Below are the code and all the weights of a small trained network. Each question names an input and a class and asks about switching units off, where a switched-off unit gives its printed mean instead of its output.

import numpy as np


def w(rows, s, z=0):
    codes = np.array(rows[::2]) - 128.0
    scale = np.full(codes.shape[1], s)
    scale[-1] = z or s
    return codes * scale


def f(y):
    return y / 2 * (1 + np.tanh(0.7978845608 * (y + 0.044715 * y**3)))


def log_softmax(a):
    a = a - a.max(-1, keepdims=True)
    return a - np.log(np.exp(a).sum(-1, keepdims=True))


def net(x, mask):
    res = np.array(x, float).reshape(1, 3) / 4 @ E
    y = f(res @ A[0][:, :-1].T + A[0][:, -1])
    res = res + np.where(mask, y, B[0][:, -1]) @ B[0][:, :-1]
    return log_softmax(res[-1] @ U[:, :-1].T + U[:, -1])


A, B = {}, {}
E = w([
[119,248,180],'x0',
[240,156,73],'x1',
[127,128,125],'x2',
],0.011)
A[0] = w([
[39,137,101,33],'neuron 1',
[136,2,110,156],'neuron 2',
[125,26,240,185],'neuron 3',
[111,28,104,252],'neuron 4',
[107,194,67,75],'neuron 5',
[132,73,86,104],'neuron 6',
[125,84,242,133],'neuron 7',
[5,130,99,42],'neuron 8',
[249,220,3,65],'neuron 9',
[65,132,184,80],'neuron 10',
[137,202,171,108],'neuron 11',
[119,55,218,167],'neuron 12',
[95,125,138,32],'neuron 13',
[62,94,189,223],'neuron 14',
[101,94,3,253],'neuron 15',
[109,199,112,135],'neuron 16',
[164,40,130,118],'neuron 17',
[111,188,123,129],'neuron 18',
[97,123,138,21],'neuron 19',
[239,119,141,25],'neuron 20',
[91,135,94,238],'neuron 21',
[127,77,64,72],'neuron 22',
[217,129,90,240],'neuron 23',
[116,111,182,29],'neuron 24',
[124,113,170,87],'neuron 25',
[191,209,82,177],'neuron 26',
[173,133,222,11],'neuron 27',
[116,95,208,37],'neuron 28',
[192,127,75,121],'neuron 29',
[147,189,221,164],'neuron 30',
[123,195,149,92],'neuron 31',
[54,133,110,30],'neuron 32',
[133,230,112,211],'neuron 33',
[114,173,126,75],'neuron 34',
[180,58,125,255],'neuron 35',
[42,130,165,79],'neuron 36',
[108,161,254,227],'neuron 37',
],0.012,0.0049)
B[0] = w([
[186,64,182,152],'neuron 1',
[57,138,124,232],'neuron 2',
[113,144,202,204],'neuron 3',
[67,139,151,238],'neuron 4',
[90,71,145,140],'neuron 5',
[40,86,161,169],'neuron 6',
[200,127,217,167],'neuron 7',
[157,75,210,180],'neuron 8',
[134,66,199,251],'neuron 9',
[127,105,209,172],'neuron 10',
[31,66,114,178],'neuron 11',
[177,171,144,184],'neuron 12',
[197,61,128,128],'neuron 13',
[136,163,207,213],'neuron 14',
[33,154,162,215],'neuron 15',
[41,95,154,164],'neuron 16',
[33,91,166,186],'neuron 17',
[83,119,109,157],'neuron 18',
[215,35,102,126],'neuron 19',
[200,60,185,171],'neuron 20',
[141,213,126,163],'neuron 21',
[74,82,144,167],'neuron 22',
[103,147,228,221],'neuron 23',
[179,47,126,130],'neuron 24',
[174,116,107,129],'neuron 25',
[118,133,253,211],'neuron 26',
[119,38,78,128],'neuron 27',
[211,52,159,142],'neuron 28',
[168,113,219,182],'neuron 29',
[23,109,136,194],'neuron 30',
[50,46,112,164],'neuron 31',
[220,25,164,144],'neuron 32',
[49,145,137,206],'neuron 33',
[91,86,37,138],'neuron 34',
[71,220,160,208],'neuron 35',
[115,93,171,182],'neuron 36',
[87,165,168,211],'neuron 37',
],0.0063,0.012)
U = w([
[28,38,94,80],'0',
[156,57,173,123],'1',
[89,187,153,199],'2',
[105,189,117,253],'3',
[213,143,106,46],'4',
[185,163,28,78],'5',
[191,157,50,68],'6',
[132,134,9,83],'7',
],0.012,0.0065)

Each question gives the input, the list of numbers given to net, and the class t.
The units are the neurons (one row each of A and B). Each row of codes is followed by its name. A weight is (code - 128) times the scale printed after its matrix; where a second scale follows, it is the last column's (A, B and U).
mask holds one flag per neuron, in row order. A switched-off neuron (its flag False) gives its mean, the last column of its row in B, instead of its output. The means were averaged over made-up inputs and are rounded, as every weight is.
A unit's drop is (log p(t) with every unit on - log p(t) with that unit switched off) / (log p(t) with every unit on - log p(t) with every unit switched off).
The circuit of an input: a set's keep is (log p(t) with only the set's units on - log p(t) with every unit switched off) / (log p(t) with every unit on - log p(t) with every unit switched off). Starting from the 12 units with the biggest drops (on a tie, the unit counted first), units are removed one at a time, each time the one whose removal leaves the highest keep (on an exact tie, the one counted first), for as long as the keep stays at least 0.8.
circuit, biggest first: the units of the circuit, biggest drop first
top k neurons: the k neurons with the biggest drops, biggest first
drop when u is switched off: that unit's drop, to one decimal
input [6,8,8], class 1: circuit, biggest first	neuron 9
input [0,6,1], class 1: top 2 neurons	neuron 9; neuron 20
input [3,-4,4], class 1: circuit, biggest first	neuron 35; neuron 15
input [7,-7,0], class 0: circuit, biggest first	neuron 11; neuron 31
input [7,-7,7], class 0: circuit, biggest first	neuron 11; neuron 31
input [-6,2,-7], class 2: top 4 neurons	neuron 35; neuron 11; neuron 31; neuron 30
input [-6,5,-7], class 2: top 3 neurons	neuron 35; neuron 23; neuron 11
input [-5,2,-7], class 2: top 2 neurons	neuron 35; neuron 11
input [-4,2,-8], class 2: top 4 neurons	neuron 35; neuron 11; neuron 31; neuron 30
input [2,-4,2], class 1: top 3 neurons	neuron 35; neuron 15; neuron 2
input [3,-3,-1], class 3: drop when neuron 15 is switched off	0.1
input [-2,-5,7], class 2: drop when neuron 15 is switched off	-0.1
input [8,-5,3], class 0: drop when neuron 32 is switched off	0.0
input [1,8,-2], class 1: circuit, biggest first	neuron 9
